Below is a small trained network, with its code and all its weights. Each question gives an input and a class and asks what happens when units are switched off, that is, made to give their printed mean instead of their output.

import numpy as np


def w(rows, s, z=0):
    codes = np.array(rows[::2]) - 128.0
    scale = np.full(codes.shape[1], s)
    scale[-1] = z or s
    return codes * scale


def norm(h):
    return h / np.sqrt((h * h).mean(-1, keepdims=True) + 1e-5)


def f(y):
    return y / 2 * (1 + np.tanh(0.7978845608 * (y + 0.044715 * y**3)))


def log_softmax(a):
    a = a - a.max(-1, keepdims=True)
    return a - np.log(np.exp(a).sum(-1, keepdims=True))


def net(x, mask):
    res = np.array(x, float).reshape(1, 8) / 4 @ E
    u = 0
    for l in range(2):
        y = f(norm(res) @ A[l][:, :-1].T + A[l][:, -1])
        res = res + np.where(mask[u : u + 4], y, B[l][:, -1]) @ B[l][:, :-1]
        u += 4
    return log_softmax(norm(res)[-1] @ U[:, :-1].T + U[:, -1])


A, B = {}, {}
E = w([
[159,143,120,68,164,197,92,95,87],'x0',
[116,139,121,216,145,83,122,133,195],'x1',
[65,128,72,49,155,64,79,118,153],'x2',
[66,245,86,117,134,107,124,224,116],'x3',
[98,146,248,136,120,76,3,166,121],'x4',
[92,74,101,101,226,114,215,146,87],'x5',
[116,151,110,144,168,102,114,120,119],'x6',
[156,153,186,151,134,110,101,195,196],'x7',
],0.0057)
A[0] = w([
[2,175,87,142,77,83,167,135,192,186],'0.n1',
[197,184,214,179,86,114,29,146,195,2],'0.n2',
[151,72,171,52,111,185,52,91,56,136],'0.n3',
[180,241,103,69,120,163,63,208,29,61],'0.n4',
],0.0049,0.004)
B[0] = w([
[95,89,85,112,161,95,97,150,86,243],'0.n1',
[117,194,164,101,67,185,78,125,255,210],'0.n2',
[79,155,112,170,176,89,127,90,150,253],'0.n3',
[73,91,137,124,186,171,235,121,106,216],'0.n4',
],0.0086,0.0029)
A[1] = w([
[156,81,254,107,113,184,88,46,88,87],'1.n1',
[70,105,102,91,197,37,80,195,124,125],'1.n2',
[101,92,157,101,173,116,137,104,156,254],'1.n3',
[196,121,134,214,46,150,113,157,73,100],'1.n4',
],0.007,0.0039)
B[1] = w([
[19,143,67,212,151,2,90,202,133,200],'1.n1',
[54,227,92,211,180,67,78,204,121,255],'1.n2',
[63,132,37,115,164,162,156,153,36,242],'1.n3',
[95,140,142,190,172,34,166,142,153,153],'1.n4',
],0.0062,0.005)
U = w([
[211,54,176,214,105,135,224,133,121,106],'0',
[35,158,72,189,201,18,100,159,81,226],'1',
[172,50,74,116,52,108,76,20,145,91],'2',
[148,87,86,50,185,244,233,59,40,183],'3',
[184,94,126,57,87,89,114,227,129,41],'4',
[228,100,203,52,100,99,110,103,78,3],'5',
[147,177,243,158,35,123,34,158,254,118],'6',
],0.0085,0.0047)

Each question gives the input, the list of numbers given to net, and the class t.
The units are the neurons (one row each of A and B). Each row of codes is followed by its name. A weight is (code - 128) times the scale printed after its matrix; where a second scale follows, it is the last column's (A, B and U).
mask holds one flag per neuron, layer by layer. A switched-off neuron (its flag False) gives its mean, the last column of its row in B, instead of its output. The means were averaged over made-up inputs and are rounded, as every weight is.
A unit's drop is (log p(t) with every unit on - log p(t) with that unit switched off) / (log p(t) with every unit on - log p(t) with every unit switched off).
The circuit of an input: a set's keep is (log p(t) with only the set's units on - log p(t) with every unit switched off) / (log p(t) with every unit on - log p(t) with every unit switched off). Starting from all 8 units, units are removed one at a time, each time the one whose removal leaves the highest keep (on an exact tie, the one counted first), for as long as the keep stays at least 0.8.
circuit, biggest first: the units of the circuit, biggest drop first
k most important neurons: the k neurons with the biggest drops, biggest first
k most important neurons of layer l: the k neurons of layer l with the biggest drops, biggest first
drop of u: that unit's drop, to one decimal
input [4,6,-3,8,-8,-6,7,-4], class 3: 2 most important neurons -> (1.n2 1.n1)
input [3,7,-1,-5,-5,-5,5,7], class 6: circuit, biggest first -> (0.n2)
input [6,-8,0,8,2,5,-7,-1], class 3: circuit, biggest first -> (0.n4 1.n1)
input [6,-5,-7,7,7,-5,6,-8], class 3: 3 most important neurons -> (0.n4 1.n2 1.n4)
input [-2,6,-3,2,-6,-5,5,4], class 6: circuit, biggest first -> (1.n3 1.n2 0.n4)
input [-3,-3,2,-1,4,-5,-3,-4], class 6: 3 most important neurons -> (0.n2 1.n2 0.n4)
input [3,-3,-5,0,-2,-1,-2,6], class 6: 3 most important neurons of layer 1 -> (1.n3 1.n2 1.n1)
input [8,-7,2,6,0,-1,6,1], class 3: 2 most important neurons -> (0.n4 1.n1)
input [7,4,-6,8,-7,-5,-7,1], class 3: 3 most important neurons -> (0.n4 1.n2 1.n1)
input [8,5,-7,-5,-5,-5,-2,-7], class 0: 3 most important neurons of layer 0 -> (0.n1 0.n4 0.n2)
input [1,1,6,-5,-3,-1,-7,7], class 4: 3 most important neurons -> (0.n4 1.n2 0.n3)
input [2,-2,-5,6,8,2,-1,3], class 6: 3 most important neurons of layer 0 -> (0.n2 0.n1 0.n3)
input [-6,-4,4,-2,-4,0,4,-7], class 3: 2 most important neurons -> (1.n1 0.n3)
input [-1,-1,3,-1,-6,-6,0,-4], class 2: 2 most important neurons -> (0.n4 1.n3)
input [-1,3,5,-2,-7,-8,-5,-2], class 2: most important neuron -> (0.n4)
input [2,-6,-5,-7,5,3,-1,-4], class 1: drop of 1.n1 -> 0.9
input [4,1,-4,7,-3,5,-8,-3], class 3: drop of 1.n2 -> 0.1
input [-8,6,1,-8,-6,3,1,5], class 3: drop of 1.n3 -> 0.2
